Here is a tiny trained network, its code and every weight. The questions are about switching its units off for an input and a class, where a switched-off unit gives its printed mean instead of its output.

import numpy as np


def w(rows, s, z=0):
    codes = np.array(rows[::2]) - 128.0
    scale = np.full(codes.shape[1], s)
    scale[-1] = z or s
    return codes * scale


def f(y):
    return y / 2 * (1 + np.tanh(0.7978845608 * (y + 0.044715 * y**3)))


def log_softmax(a):
    a = a - a.max(-1, keepdims=True)
    return a - np.log(np.exp(a).sum(-1, keepdims=True))


def net(x, mask):
    res = np.array(x, float).reshape(1, 4) / 4 @ E
    y = f(res @ A[0][:, :-1].T + A[0][:, -1])
    res = res + np.where(mask, y, B[0][:, -1]) @ B[0][:, :-1]
    return log_softmax(res[-1] @ U[:, :-1].T + U[:, -1])


A, B = {}, {}
E = w([
[79,81,109,120,202,49,48,95,96],'x0',
[151,109,124,130,68,161,5,79,213],'x1',
[86,72,180,61,174,132,184,183,227],'x2',
[90,103,110,241,153,225,173,54,117],'x3',
],0.012)
A[0] = w([
[43,73,103,133,180,37,98,121,108,106],'neuron 0',
[153,169,156,145,50,199,224,194,184,88],'neuron 1',
[67,77,101,143,195,128,106,86,104,223],'neuron 2',
[101,61,118,66,138,151,171,137,219,113],'neuron 3',
[137,92,122,154,61,146,63,94,223,145],'neuron 4',
[197,186,64,190,104,103,100,110,10,118],'neuron 5',
[167,198,127,65,89,51,116,138,129,56],'neuron 6',
[156,157,100,106,176,141,203,113,60,136],'neuron 7',
[184,188,82,113,65,175,162,120,104,99],'neuron 8',
[119,114,129,168,150,179,129,76,113,95],'neuron 9',
[81,85,113,254,170,157,197,122,159,228],'neuron 10',
[42,159,202,106,151,137,166,140,196,62],'neuron 11',
[62,129,116,188,129,172,158,99,141,41],'neuron 12',
[86,117,178,146,176,65,214,186,45,123],'neuron 13',
[176,120,61,130,164,146,74,134,189,2],'neuron 14',
[155,156,101,68,128,70,134,171,133,106],'neuron 15',
[40,37,161,110,147,140,188,124,183,154],'neuron 16',
[146,103,163,183,138,145,145,62,188,69],'neuron 17',
],0.009,0.0039)
B[0] = w([
[153,217,51,228,172,26,66,161,160,215],'neuron 0',
[176,216,20,231,215,64,52,169,200,233],'neuron 1',
[183,93,69,172,117,64,66,184,181,211],'neuron 2',
[98,102,69,162,115,123,161,65,2,208],'neuron 3',
[185,43,175,122,191,178,84,7,51,226],'neuron 4',
[65,131,59,74,117,80,181,111,11,245],'neuron 5',
[119,60,211,78,70,48,183,201,127,194],'neuron 6',
[206,74,216,97,211,243,125,81,111,193],'neuron 7',
[146,133,32,168,157,83,110,99,131,188],'neuron 8',
[92,39,165,109,81,50,201,150,140,183],'neuron 9',
[150,61,152,118,86,78,117,199,167,249],'neuron 10',
[25,132,44,75,94,115,208,77,72,188],'neuron 11',
[153,99,232,94,26,45,212,199,164,187],'neuron 12',
[215,76,198,107,186,192,34,32,117,229],'neuron 13',
[165,139,196,163,211,92,145,80,130,155],'neuron 14',
[147,65,203,174,75,58,116,184,143,185],'neuron 15',
[124,130,52,70,105,115,160,114,11,218],'neuron 16',
[173,68,199,191,103,83,129,160,149,176],'neuron 17',
],0.007,0.014)
U = w([
[40,126,59,110,81,123,161,96,11,47],'0',
[137,159,64,193,180,90,72,177,177,122],'1',
[118,80,217,100,50,95,141,210,148,81],'2',
[167,87,196,117,179,201,78,62,99,40],'3',
[124,103,95,127,121,160,79,169,101,196],'4',
[33,179,183,94,86,215,167,138,209,1],'5',
],0.012,0.0068)

Each question gives the input, the list of numbers given to net, and the class t.
The units are the neurons (one row each of A and B). Each row of codes is followed by its name. A weight is (code - 128) times the scale printed after its matrix; where a second scale follows, it is the last column's (A, B and U).
mask holds one flag per neuron, in row order. A switched-off neuron (its flag False) gives its mean, the last column of its row in B, instead of its output. The means were averaged over made-up inputs and are rounded, as every weight is.
A unit's drop is (log p(t) with every unit on - log p(t) with that unit switched off) / (log p(t) with every unit on - log p(t) with every unit switched off).
The circuit of an input: a set's keep is (log p(t) with only the set's units on - log p(t) with every unit switched off) / (log p(t) with every unit on - log p(t) with every unit switched off). Starting from the 12 units with the biggest drops (on a tie, the unit counted first), units are removed one at a time, each time the one whose removal leaves the highest keep (on an exact tie, the one counted first), for as long as the keep stays at least 0.8.
units of the circuit, in order: the units of the circuit, biggest drop first
k most important neurons: the k neurons with the biggest drops, biggest first
drop of u: that unit's drop, to one decimal
input [0,-6,7,-1], class 0: 3 most important neurons -> [neuron 11; neuron 16; neuron 3]
input [0,5,-3,3], class 3: units of the circuit, in order -> [neuron 4]
input [-2,-4,8,-6], class 0: 2 most important neurons -> [neuron 3; neuron 11]
input [0,-5,-3,2], class 3: 2 most important neurons -> [neuron 7; neuron 13]
input [7,-8,-1,7], class 3: 2 most important neurons -> [neuron 13; neuron 7]
input [-8,-2,7,3], class 1: 2 most important neurons -> [neuron 1; neuron 5]
input [-3,5,-6,-1], class 0: 2 most important neurons -> [neuron 5; neuron 13]
input [-8,4,-7,-5], class 1: 3 most important neurons -> [neuron 1; neuron 16; neuron 8]
input [-7,5,7,4], class 0: 4 most important neurons -> [neuron 3; neuron 11; neuron 16; neuron 0]
input [-2,2,-8,-7], class 0: 2 most important neurons -> [neuron 5; neuron 10]
input [-1,-4,3,3], class 3: 3 most important neurons -> [neuron 13; neuron 5; neuron 7]
input [-7,4,-3,7], class 1: drop of neuron 1 -> 5.1
input [6,-5,2,-3], class 1: drop of neuron 4 -> 0.5
input [-7,6,6,8], class 2: units of the circuit, in order -> [neuron 12]
input [7,-5,7,-6], class 0: drop of neuron 16 -> 1.2
